Below are the code and all the weights of a small trained network. Each question names an input and a class and asks about switching units off, where a switched-off unit gives its printed mean instead of its output.

import numpy as np


def w(rows, s, z=0):
    codes = np.array(rows[::2]) - 128.0
    scale = np.full(codes.shape[1], s)
    scale[-1] = z or s
    return codes * scale


def norm(h):
    return h / np.sqrt((h * h).mean(-1, keepdims=True) + 1e-5)


def f(y):
    return np.maximum(y, 0)


def log_softmax(a):
    a = a - a.max(-1, keepdims=True)
    return a - np.log(np.exp(a).sum(-1, keepdims=True))


def net(x, mask):
    res = np.array(x, float).reshape(1, 3) / 4 @ E
    u = 0
    for l in range(4):
        y = f(norm(res) @ A[l][:, :-1].T + A[l][:, -1])
        res = res + np.where(mask[u : u + 9], y, B[l][:, -1]) @ B[l][:, :-1]
        u += 9
    return log_softmax(norm(res)[-1] @ U[:, :-1].T + U[:, -1])


A, B = {}, {}
E = w([
[114,29,129,48,89,44,81,160,114,146,87],'x0',
[189,116,54,174,126,190,41,150,39,121,175],'x1',
[130,151,1,169,144,76,72,86,235,179,96],'x2',
],0.0071)
A[0] = w([
[100,209,62,198,213,254,231,108,75,95,74,147],'L0N1',
[220,112,210,93,128,140,140,46,199,129,137,7],'L0N2',
[150,135,145,82,103,208,182,198,66,201,163,187],'L0N3',
[252,188,125,167,66,186,142,132,93,135,117,25],'L0N4',
[144,57,80,117,145,203,144,161,82,205,71,52],'L0N5',
[55,181,177,109,129,150,109,185,183,190,190,76],'L0N6',
[41,55,240,187,73,12,53,208,101,65,64,82],'L0N7',
[225,133,159,78,166,58,169,118,169,173,84,40],'L0N8',
[89,135,126,157,118,35,175,172,180,128,24,106],'L0N9',
],0.0042,0.0014)
B[0] = w([
[122,192,133,39,43,129,75,87,113,147,148,253],'L0N1',
[147,203,164,59,173,80,80,95,151,151,98,155],'L0N2',
[131,100,55,147,209,96,143,171,166,81,136,211],'L0N3',
[97,98,123,168,131,124,122,55,169,142,109,182],'L0N4',
[109,153,110,103,205,133,96,63,176,127,150,162],'L0N5',
[75,2,106,121,131,191,128,31,76,89,83,157],'L0N6',
[158,166,124,80,94,158,135,68,176,117,150,230],'L0N7',
[139,49,134,131,163,155,104,151,163,163,125,170],'L0N8',
[118,157,149,153,190,126,170,91,123,96,130,207],'L0N9',
],0.0065,0.005)
A[1] = w([
[126,106,140,122,162,149,122,183,68,116,121,179],'L1N1',
[149,130,103,52,191,135,132,62,152,42,141,140],'L1N2',
[107,135,157,116,174,127,105,86,211,94,132,155],'L1N3',
[168,150,87,254,134,151,160,94,188,171,142,1],'L1N4',
[138,145,158,216,52,122,158,173,121,117,55,78],'L1N5',
[142,213,91,116,126,35,120,111,80,110,113,30],'L1N6',
[118,164,160,157,121,252,162,168,108,98,96,141],'L1N7',
[147,221,143,144,104,188,102,183,190,211,113,150],'L1N8',
[92,152,82,122,121,130,49,107,83,200,122,147],'L1N9',
],0.0055,0.00096)
B[1] = w([
[108,120,87,121,161,19,187,147,92,70,187,161],'L1N1',
[180,175,177,137,113,85,65,251,146,89,76,254],'L1N2',
[103,140,90,186,167,167,80,216,122,150,126,222],'L1N3',
[179,51,108,71,149,151,123,228,125,136,140,185],'L1N4',
[158,167,131,196,168,98,116,136,176,112,157,128],'L1N5',
[131,134,95,189,84,132,94,222,201,32,70,155],'L1N6',
[164,120,112,3,135,91,180,188,242,94,64,181],'L1N7',
[94,123,191,127,58,109,231,93,150,85,161,173],'L1N8',
[93,70,223,197,215,107,228,148,108,137,101,206],'L1N9',
],0.0049,0.0058)
A[2] = w([
[101,161,55,97,120,57,165,113,190,181,85,176],'L2N1',
[155,87,120,201,110,178,90,120,84,125,134,6],'L2N2',
[55,82,168,182,75,84,131,107,128,66,139,132],'L2N3',
[103,91,122,120,98,165,87,174,127,150,76,48],'L2N4',
[176,53,109,83,118,83,72,79,150,127,168,154],'L2N5',
[186,78,96,106,160,141,75,58,45,130,185,121],'L2N6',
[84,141,217,109,102,119,126,167,130,112,150,95],'L2N7',
[97,151,142,97,103,167,98,161,168,144,114,94],'L2N8',
[1,109,180,145,162,121,143,50,120,151,113,13],'L2N9',
],0.0076,0.0013)
B[2] = w([
[167,134,115,83,112,205,172,161,3,109,162,255],'L2N1',
[108,116,158,87,208,82,91,102,103,180,71,185],'L2N2',
[161,126,154,149,125,54,36,203,118,46,143,151],'L2N3',
[123,191,103,181,20,107,53,140,133,54,141,171],'L2N4',
[50,139,205,128,58,171,204,75,194,125,112,230],'L2N5',
[115,185,121,145,154,115,161,94,167,176,7,219],'L2N6',
[168,105,76,170,109,92,169,140,78,167,122,252],'L2N7',
[129,99,124,186,112,116,43,96,137,152,109,208],'L2N8',
[154,125,179,185,217,105,98,105,67,125,46,164],'L2N9',
],0.0068,0.0051)
A[3] = w([
[160,220,169,163,120,154,129,35,159,163,217,156],'L3N1',
[64,115,197,135,27,168,145,82,129,126,111,88],'L3N2',
[140,153,191,54,26,218,74,62,153,143,128,234],'L3N3',
[139,177,127,89,194,177,186,77,126,95,60,247],'L3N4',
[34,142,108,56,33,148,174,156,89,89,105,183],'L3N5',
[95,121,182,118,185,95,59,141,151,119,109,164],'L3N6',
[99,169,171,169,130,155,119,70,106,120,202,67],'L3N7',
[134,47,2,180,108,173,179,112,179,211,118,201],'L3N8',
[194,81,195,67,145,76,186,117,129,102,82,140],'L3N9',
],0.0057,0.0015)
B[3] = w([
[29,94,143,100,23,62,103,80,185,62,142,178],'L3N1',
[98,173,69,200,72,115,63,56,121,168,201,187],'L3N2',
[1,168,153,173,29,78,87,36,169,118,195,205],'L3N3',
[143,39,137,132,135,79,124,117,98,214,91,254],'L3N4',
[105,135,119,127,114,104,142,150,170,67,193,227],'L3N5',
[153,194,146,203,134,77,43,130,98,123,100,181],'L3N6',
[34,160,88,120,129,84,177,100,211,117,127,146],'L3N7',
[159,114,185,41,122,165,209,158,84,99,192,186],'L3N8',
[117,151,34,131,148,247,124,81,146,178,163,249],'L3N9',
],0.0072,0.0064)
U = w([
[34,151,136,119,39,102,136,55,185,122,153,144],'0',
[143,111,161,140,218,128,136,79,98,222,4,136],'1',
[186,92,109,44,127,199,225,214,101,101,173,138],'2',
[175,176,196,188,118,66,48,205,122,58,102,121],'3',
[160,100,213,149,194,155,105,106,176,71,165,7],'4',
],0.013,0.014)

Each question gives the input, the list of numbers given to net, and the class t.
The units are the neurons (one row each of A and B). Each row of codes is followed by its name. A weight is (code - 128) times the scale printed after its matrix; where a second scale follows, it is the last column's (A, B and U).
mask holds one flag per neuron, layer by layer. A switched-off neuron (its flag False) gives its mean, the last column of its row in B, instead of its output. The means were averaged over made-up inputs and are rounded, as every weight is.
A unit's drop is (log p(t) with every unit on - log p(t) with that unit switched off) / (log p(t) with every unit on - log p(t) with every unit switched off).
The circuit of an input: a set's keep is (log p(t) with only the set's units on - log p(t) with every unit switched off) / (log p(t) with every unit on - log p(t) with every unit switched off). Starting from the 12 units with the biggest drops (on a tie, the unit counted first), units are removed one at a time, each time the one whose removal leaves the highest keep (on an exact tie, the one counted first), for as long as the keep stays at least 0.8.
circuit, biggest first: the units of the circuit, biggest drop first
most important unit: the unit with the biggest drop
k most important neurons: the k neurons with the biggest drops, biggest first
k most important neurons of layer l: the k neurons of layer l with the biggest drops, biggest first
drop when u is switched off: that unit's drop, to one decimal
input [7,8,-2], class 1: circuit, biggest first	[L2N6]
input [-3,-1,-3], class 3: circuit, biggest first	[L0N3, L1N2]
input [6,4,-6], class 0: circuit, biggest first	[L2N5, L0N7]
input [-7,5,-7], class 0: 2 most important neurons	[L0N1, L0N4]
input [-3,1,-4], class 2: 2 most important neurons of layer 3	[L3N3, L3N6]
input [7,7,-6], class 0: 3 most important neurons of layer 2	[L2N5, L2N9, L2N7]
input [4,-7,-8], class 2: 3 most important neurons	[L2N6, L2N7, L3N9]
input [6,6,-6], class 0: 3 most important neurons	[L2N5, L1N9, L0N7]
input [6,-7,4], class 1: 4 most important neurons	[L0N9, L0N1, L2N9, L1N4]
input [2,-2,3], class 3: 2 most important neurons	[L1N3, L0N9]
input [7,-8,-8], class 1: 3 most important neurons of layer 0	[L0N1, L0N9, L0N2]
input [7,-8,-1], class 1: 4 most important neurons	[L2N9, L0N9, L0N1, L1N4]
input [-3,-8,7], class 1: 2 most important neurons	[L0N9, L2N9]
input [-5,-4,7], class 2: 2 most important neurons	[L1N4, L2N1]
input [-4,2,6], class 2: most important unit	L1N4
input [3,-5,-3], class 1: 2 most important neurons	[L0N1, L3N9]
input [-1,3,3], class 3: 2 most important neurons	[L1N9, L1N7]
input [-1,-7,8], class 2: 3 most important neurons	[L2N1, L1N4, L3N8]
input [6,-8,4], class 1: 3 most important neurons	[L0N9, L2N9, L0N1]
input [5,-7,-2], class 1: most important neuron of layer 0	[L0N9]
input [-7,-2,8], class 2: 2 most important neurons of layer 3	[L3N8, L3N3]
input [-7,6,-5], class 0: drop when L0N1 is switched off	5.8
input [3,-6,2], class 1: drop when L0N9 is switched off	1.7
input [-3,-6,-4], class 1: drop when L3N7 is switched off	0.0
input [-5,4,8], class 2: drop when L1N4 is switched off	0.5
